Each row is followed by its class.
[ 292   37 -318 -135  -29 -123  243 -271 -180  140 -392  257  815 -110
  584  203 -138 -398   59  463  144   42   24  -11 -257   74  -43 -329
 -344 -195  336 -340  331 -283   23 -175 -330]  zabar
[ 287   56   34   86 -183   54  355  -77   -1  -31  -56  521 -178  492
 -243  108   94 -318  626  203  -91  375  131  106 -261   38  -57  127
 -261 -478  433  127  248   37  311  188 -464]  lifuv
[ 289  -75 -301 -102  168  -57   96 -316 -113  131 -293   48  822 -112
  553  145 -234 -302 -327  403  142  122   49  -40 -248   23 -254 -313
 -349 -298  133 -282  204 -319   12  -91 -300]  zil
[ 371  -15 -409 -190  -77  -74  178 -234 -125   84 -346  354  834  -43
  592  115 -110 -364  136  495  177   89   46   62 -357   72    2 -325
 -365 -189  308 -281  287 -234   31 -228 -328]  Binas
[  92  135 -378  205  779  -21 -392 -113  223  -83  -81 -134 -134  -90
 -184 -388 -368  152 -371   -6   72  210  -77  138 -166  -84  -92   -4
  143   44  -45 -487  300  120   58   82 -237]  roko
[   1    4  317  -87  149   24  147  -33  -27  -41  128  319 -178  486
 -324   15   31   28  546  280 -397  413  -73  200 -406  -32   16   95
 -144 -146  464  219  255  100  162  363 -636]  fupo
[  16   72 -328  120  756  -28 -443 -125  217  -15   -4 -124 -114  -54
 -271 -457 -285  210 -298   43    2  197 -104  131 -267  -21 -101   25
  105   27  -68 -410  331   71   22   52 -355]  Binas
[  79  151 -336  186  627   17  -51 -145  217   33   32   11 -131    4
 -321 -460 -439  146 -690  -76  -18  194  -73  126 -203   86 -159    2
  107  -70  -72 -537  389  106 -126  100 -176]  pul
[ 281  309 -107 -135    8  235  315 -200 -183   80   82  224  155  232
 -412  -96  -40 -102  110  123 -520  405 -155  314 -861  -52  -95 -113
 -149 -149  407   90  354 -195  227  186 -418]  Binas
[ 284 -104 -306  -52  203  -51   88 -287 -158  113 -295  -20  811  -88
  523  174 -287 -279 -384  411  147   19  120  -59 -146   25 -224 -302
 -268 -214  147 -323  187 -309    1  -74 -191]  pul
[ 336   94   66   53 -217  121  299  -67  -44    3    1  489 -213  499
 -311  128  133 -301  658  265 -183  410  129  158 -317   18 -101  165
 -262 -457  390  191  239   50  339  217 -516]  pul
[ 164  287   28 -147   -2  285  296 -136 -124   76  123  141  -41  336
 -453  -19   69  -26  260  240 -569  272 -186  224 -899   -3  -76   23
 -121 -145  512  190  314 -137  179  310 -518]  fupo
[ 125  122 -371  240  548  -21  -28 -136  208  -36 -105   79  -70   97
 -214 -402 -441   23 -593 -181  100  276   -6  116  -42   32 -170  -25
   10 -110  -72 -600  385  155   16   78  -42]  Loka
[ 100  173 -411  173  654   -7  -43  -93  196  -16  -97   12  -78    3
 -157 -403 -507  118 -759 -212   19  150  -29  214  -58   38 -191  -64
  126  -38 -118 -595  327  171 -112   88   53]  zarug
[ 383 -104 -211    5  153  -68  116 -265 -121   59 -284   55  751 -133
  530  154 -181 -345 -324  423  106  155  124  -80 -115   21 -302 -365
 -252 -271   66 -166  196 -247   72  -89 -214]  kemev
[ 330  -39 -216  -38  200  -34  174 -357 -107   55 -326   43  788 -135
  555  132 -233 -332 -395  432   83  161   64  -72 -196   44 -259 -317
 -316 -238  218 -362  183 -301    6  -34 -248]  kemev
[ 304  -68 -276  -28  219  -65   52 -295 -119  144 -363  -75  746  -94
  505  204 -214 -338 -204  462   86   90  142  -56 -177   68 -228 -296
 -321 -302  196 -317  230 -324    5  -42 -303]  zarug
[ 226  315   14 -135   99  253  311 -236 -221   50  104  107   20  262
 -411  -40  -49  -76  148  157 -500  326 -133  276 -818   -4  -12  -26
 -147  -80  476  -29  255 -187  159  267 -464]  Binas
[ 163  209 -415  185  570    4   26  -84  163  -44  -63   71  -75  -85
 -228 -465 -449   61 -734 -181  -20  218  -64  165  -71    1 -191 -136
  120 -158  -65 -521  372  167 -101   44  -74]  fupo
[ 126  192 -413  232  637  -34  -29 -107  168  -53  -64   67 -214   44
 -233 -380 -399   55 -612 -103  -11  233  -44  122  -83   78 -168  -56
   27 -155   -5 -546  460  132  -64  101 -171]  zil
[  44  177 -301  139  765   12 -352 -158  262  -68  -57 -180  -97  -65
 -217 -400 -350  200 -419  -28  -52  186 -129  157 -229  -65 -105    4
  150   90  -51 -503  323   85  -12  110 -287]  vin
[  81   13  144  -23  172   10   31  -21  -69    3   38  329 -165  452
 -376   74   18  -61  619  275 -304  405  -31  209 -442  -13  -25  117
 -238 -266  387  169  381   40  314  334 -666]  Loka
[  39   52 -441  143  787  -24 -499  -62  240   27  -93 -140  -80 -138
 -167 -359 -412  189 -325  -57  150   51  -54  227 -208  -81 -145   28
  158   18 -204 -484  279   95   67   70 -187]  zarug
[ 415  -95  -98 -199    5  -37  200 -205  -63  104 -224  265  793 -154
  546  150 -102 -331 -136  399   -3   72   46  -52  -98   48 -287 -416
 -265 -382   70  -97  242 -174  -74 -115 -341]  fupo
[  55   -8  351   -6  186  -49   56  -43   17  -30  117  336  -98  469
 -377   -2   74  -30  637  344 -437  470  -43  224 -401    0  -14   85
 -154 -164  391  263  336  112  269  354 -640]  zarug
[ 131  280  -28 -119   31  245  288 -205  -84   65  107  245   45  238
 -411  -56  -21  -36  107  169 -492  326 -221  196 -839   -8  -46   27
 -119  -34  474  126  308 -190  141  242 -388]  zabar
[  73  148 -344  216  731   -8 -357 -178  201  -57  -84 -109  -88  -81
 -213 -386 -289  100 -320   42  -55  225  -57  109 -186  -79 -124  -15
  102   32   11 -428  337   48   97   68 -252]  zarug
[  67   81 -306  152  765   -8 -455 -102  266  -40  -51 -143 -135  -29
 -204 -403 -431  190 -397  -47   85  143  -91  202 -227  -95 -139   87
  170   58 -220 -433  224  107   56  148 -260]  vin
[ 346  -69 -366 -182  -57 -109  162 -180 -183  139 -388  321  769   32
  611  206  -98 -373  249  528  211   26   71    6 -300   66  -35 -338
 -399 -265  303 -223  309 -231   41 -171 -401]  roko
[  41    8  275  -44  142  -16   13  -11   63  -64  109  370 -269  422
 -374   20   71    7  652  346 -368  471  -84  245 -448    5   -5  206
 -210 -229  437  276  310  101  282  369 -744]  zil
[  90  234 -401  180  602   24   34 -149  168  -81  -89   32 -148  160
 -167 -357 -396  134 -633 -170  -17  185  -70  116  -78   44 -137 -101
  135  -46   14 -552  437  115 -115   79 -110]  vin
[ 123  108 -349  164  773  -12 -400  -92  164   -9  -69 -166 -113 -174
 -214 -383 -373  148 -407  -49   65  194  -59  193 -185  -85 -157  -29
  124    3 -153 -470  268   77   56   69 -282]  roko
[ 324   -1 -288    1  154  -60  118 -328  -75  125 -344   53  750 -100
  503  172 -205 -322 -270  403   38  226   84  -59 -153   37 -271 -307
 -319 -300  183 -251  231 -301   59  -87 -245]  zarug
[  78   83  298  -51  178    6  143  -17  -55   35  163  304 -182  412
 -436   32    9   -7  563  336 -448  463  -58  241 -454  -30    3  115
 -124 -198  389  247  375  121  249  336 -682]  pul
[ 296  151 -177  100  617   97 -216  -39  162  202  151 -184 -116  -10
 -329 -473 -310  141 -229  116   68   83  -85  322 -563  -76 -158   72
  203  -40 -511 -156  118   88  135  170 -382]  roko
[ 268   -6   56   35 -333   89  278  -51   40  -10   11  520 -184  507
 -309   37  214 -269  675  227 -136  374   93  169 -390   88  -76  223
 -286 -429  348  264  219   45  313  181 -475]  Binas
[ 212  319  -27 -101   46  260  291 -209 -200  104   83  143   27  205
 -433   12   24 -115  139  191 -569  321 -176  192 -836    5 -107  -64
 -117 -136  491  136  373 -238  181  234 -478]  zabar
[ 337  -64 -290    5  220  -78   84 -269 -148  138 -304  -64  713 -115
  492  178 -238 -312 -303  455  153   16  111  -33 -239   70 -255 -297
 -215 -332  149 -248  210 -336   65  -40 -339]  lifuv
[ 102  173 -347  213  665   -2  -19 -112  141  -39  -33   10 -191   68
 -211 -381 -449  115 -731 -161   -9  229  -39  145  -37   48 -188  -64
   83  -89  -53 -531  408  159  -99   97  -98]  zil
[ -21 -102  186  -25  266  -46  -22   14   34  -21   68  374 -214  491
 -307   27   44   -2  652  353 -260  341  -59  215 -464   31   -2  193
 -211 -249  376  218  317  112  242  381 -683]  kemev
[ 147  280 -382  229  562    4   74 -142  146  -46  -82   12 -139   76
 -186 -391 -416   70 -686 -174  -68  213  -69  155 -102   34 -141 -121
  143  -59  -45 -550  422  111 -108   88 -105]  vin
[ 113   68 -244  205  779  -72 -387 -148  234  -85  -33  -51  -70 -193
 -178 -351 -428  112 -443  -22   92  201  -60  159 -159  -64 -155   24
  155   54  -82 -505  238  124   98   88 -248]  lifuv
[ 371    6 -323 -170  -83  -81  255 -244 -155  118 -294  329  887 -100
  529  116  -98 -403   86  504  155   55   38   25 -414   60  -23 -358
 -324 -166  307 -278  278 -312   78 -203 -341]  lifuv
[ 302   53   95   84 -178  101  252  -47  -28    6  -33  451 -206  513
 -310   67  171 -272  707  250 -125  346  117  177 -324   41  -94  146
 -241 -475  311  207  269   43  320  232 -530]  kemev
[  84   49 -349   67  766   14 -448  -55  227   13  -54  -58  -56 -144
 -208 -402 -427  183 -356   -4  185   38 -109  197 -257  -90 -108   85
  161   45 -218 -415  226   80    3  103 -224]  zabar
[ 328  -50 -214  -24  225    3   62 -308  -91  102 -274  -73  687  -83
  476  197 -252 -280 -316  481   47  143  103  -76 -186   12 -252 -241
 -249 -268  205 -250  180 -277   28   -7 -303]  pul
[  76   10  273  -53  258   -4   43   15  -49    6  126  386 -192  449
 -356  121  -71  -11  584  365 -351  402  -43  233 -429    2   -5  181
 -177 -212  386  175  343  158  246  367 -697]  pul
[  42   95 -323  202  652  -43    2  -90  149  -14  -77   55 -114   64
 -180 -372 -459   43 -728 -161  -12  217  -40   79   21   70 -169  -63
   78 -110  -19 -512  392  156 -145   91  -32]  zabar
[ 118   20  261  -33  211    1  110   10  -51  -16   81  362 -150  516
 -348  -15   16  -56  558  388 -408  477  -70  240 -426  -32  -45  107
 -169 -282  435  287  369  168  282  366 -702]  fupo
[ 232   21   55   23 -124  163  228  -50  -14  -19   37  384 -246  522
 -357   92  152 -250  618  283 -175  308  149  111 -342   54  -63  252
 -263 -414  403  167  218   24  297  227 -518]  pul
[ 404  -56 -315 -205  -45  -76  125 -201 -128  145 -330  310  823  -83
  595  207 -179 -346  127  473  240  -17   38   87 -333   36 -100 -315
 -333 -241  150 -235  341 -244   81 -146 -364]  zil
[ 323  -71 -206  -49  142  -49   87 -315  -74  119 -244    3  799 -137
  450   83 -303 -294 -449  383   75  188   45   11 -254   60 -281 -264
 -314 -248   92 -260  166 -316   55  -41 -249]  zil
[  53  158 -314  239  680  -30  -76  -76  177  -73  -25   13 -191   83
 -181 -383 -490  122 -684 -135    1  160  -47  139  -26   64 -125  -22
  120  -69  -88 -546  395  139  -74  129 -119]  zil
[ 207  104 -144  104  673  148 -201  -27  124  201  216 -232  -95   91
 -356 -489 -360  137 -366  128   -3   19  -70  336 -573  -19 -118  132
  175    1 -477 -174  164   57  103  193 -331]  zil
[ 197  251   85  -64   24  257  299 -207 -148   74  104  167  -13  359
 -441   -7    3  -71  208  182 -558  439 -136  223 -800  -57  -91  -15
 -184 -104  462  141  327 -185  238  328 -499]  Loka
[  98  125 -361  196  825  -19 -412  -88  137    2  -34 -204  -90 -231
 -252 -358 -383   99 -405   12   23  107  -52  157 -251  -81 -135  -23
  170  -22  -82 -464  309   60   95   53 -300]  lifuv
[ 303  -98 -317  -43  213  -67  109 -319 -149   77 -306   54  801  -80
  557  196 -241 -333 -368  392  139  131  100 -109 -135   56 -270 -384
 -281 -320  276 -307  200 -337   15 -100 -243]  lifuv
[ 388    6  -63 -180  102   26  164 -180 -118   68 -157  100  743    3
  503  161 -103 -252 -151  435  -70   99   86  -72  -58   84 -177 -439
 -167 -243   41  -80  242 -185 -134 -158 -329]  vin
[  59  118 -392   73  744   15 -427  -79  265  -14  -21 -130   10  -42
 -212 -468 -380  200 -404  -18  124  116 -119  226 -337  -71  -85   50
  157  125 -220 -490  243  109   21   56 -213]  vin
[ 400  -43 -144 -183   63  -77  125 -171  -57   94 -215  271  709 -140
  503  218 -137 -316 -131  463  -46  189   82  -83  -74  104 -261 -362
 -294 -360  103 -113  274 -137  -49 -150 -345]  pul
[ 330  174 -185   90  592  144 -200  -59  125  274  186 -170 -138  -81
 -368 -367 -355  149 -241   91   45   -1  -63  367 -598  -75 -196  117
  232  -41 -576 -155  164   46  169  158 -394]  pul
[ 180  296  -13 -128  -10  247  308 -153 -113   97   76  229  -38  325
 -393  -32   50  -71  281  186 -543  359 -143  247 -829    8  -32    4
 -153 -133  430  151  306 -183  195  240 -468]  zarug
[  44  199 -335  181  648   -1  -24 -122  181  -60  -13    3 -159   22
 -271 -463 -433  140 -734 -116  -45  213  -90  125 -116   86 -130  -57
   93  -70   36 -589  452  124 -148  106 -158]  zil
[ 349 -120 -143 -206  105  -42   70 -101 -101   61 -151  301  760   -7
  568  198 -109 -253  -87  473   23   73   57 -118  -96  113 -193 -401
 -254 -282   40   -1  211 -128  -98 -176 -297]  roko
[ 329   -1 -356  -34  181  -24  151 -306  -97   78 -349  -74  776  -68
  532  123 -333 -334 -483  363   68  152  106  -53 -148   77 -238 -336
 -275 -276  184 -344  199 -263  -20 -112 -176]  vin
[ 364  -60 -136 -190  105  -42  133 -205  -41   85 -217  239  818 -216
  567  121 -110 -312 -221  486   22  100   30  -59 -193  124 -255 -368
 -286 -329   70 -189  230 -187  -84 -146 -359]  kemev
[  12   48 -378  193  788  -78 -409  -97  204  -37  -46 -135  -78   -9
 -195 -417 -340  146 -327   52   89   92  -60  141 -258  -20  -82   -1
  168   34  -23 -455  325   62   96   76 -288]  lifuv
[  50  213 -540  262  646  -42  -87 -111  245  -10  -69   32 -128  -59
 -254 -419 -397  100 -644 -202  -10  190  -57   88  -71   68 -178 -105
  119 -143  -96 -542  482  106  -62    0  -36]  zarug
[ 361  -58 -174 -178   85  -53  120 -212  -41  114 -273  286  743 -137
  533  217  -79 -339  -63  466  -27  120   20 -108 -120  132 -243 -355
 -324 -385  178 -102  305 -194  -83 -154 -381]  zabar
[ 104  182 -414  208  648   -2  -81 -117  159  -43  -30  -75  -40  -64
 -293 -445 -435   89 -727 -176   -3   97  -61  162 -175   30 -162  -82
  124  -80 -144 -556  340   83  -95   84 -111]  vin
[  68   61 -344  150  802  -38 -466 -127  184  -45  -61 -136  -67  -67
 -158 -371 -428  144 -288   22  185   75  -21  134 -165  -63  -51   75
  111    9 -163 -537  225   73   17   84 -283]  Binas
[  84  160 -497  198  619   -5  -29 -123  170    4  -68   49  -73   21
 -246 -434 -481  103 -719 -213   80  184  -54  154 -147   63 -159  -72
   30 -123 -101 -613  371  103  -93   68  -51]  Loka
[ 271 -100 -283  -29  226  -52   78 -334  -99  139 -310  -36  714  -48
  524  218 -256 -291 -307  447  111   88  105 -103 -175   50 -265 -251
 -313 -277  201 -319  221 -304   28  -33 -289]  pul
[ 338  204 -132  215  624  124 -139 -106  129  161  151 -282 -188  -13
 -371 -484 -373   64 -327  106   12   92  -37  302 -489  -53 -144  101
  243  -34 -463 -203  131   56  208  204 -337]  roko
[ 402  -90 -225 -223   29  -15   90 -170   -3  159 -299  207  762 -108
  552  166  -69 -280  -62  492   96  -10   -5  -16 -273  125 -283 -293
 -296 -428   79 -136  275 -209  -40  -84 -424]  fupo
[ 371  -27 -364 -117   11  -91  175 -249 -187   38 -383  290  797  -49
  607  197 -126 -416  119  558  117   57   82  -28 -274   91   -5 -354
 -375 -238  418 -331  381 -252   21 -177 -398]  Binas
[ 308  -40 -287  -24  151  -32  153 -381  -52  116 -343   -8  820  -99
  537  131 -292 -331 -410  355   82  178   83  -21 -184   63 -268 -302
 -296 -230  231 -380  195 -294   20  -61 -135]  zarug
[ 271   77 -160  104  621  136 -275   27   89  203  220 -161 -119  -34
 -446 -447 -339  135 -239  123   60  -13  -44  317 -571  -71 -149  130
  176  -46 -584  -67  125   82  156  188 -357]  Loka
[ 287   45   49   73 -139  123  233  -52    5  -41  -45  527 -149  485
 -219   91  177 -286  677  274  -82  338   84  122 -329   -1  -74  179
 -253 -420  342  173  282   91  324  189 -480]  kemev
[ 132  252  -38 -103   70  246  236 -194 -104   39  148  145  -31  205
 -443  -72   42  -24  166  156 -559  354 -163  223 -825  -12  -36    4
 -160  -91  471  102  260 -210  137  246 -481]  Binas
[ 358    5 -441 -143  -28  -62  163 -202 -137  161 -357  296  786  -84
  571  169 -165 -364  115  449  181   26   48   26 -312   60  -48 -364
 -337 -276  210 -276  402 -212   65 -230 -345]  Loka
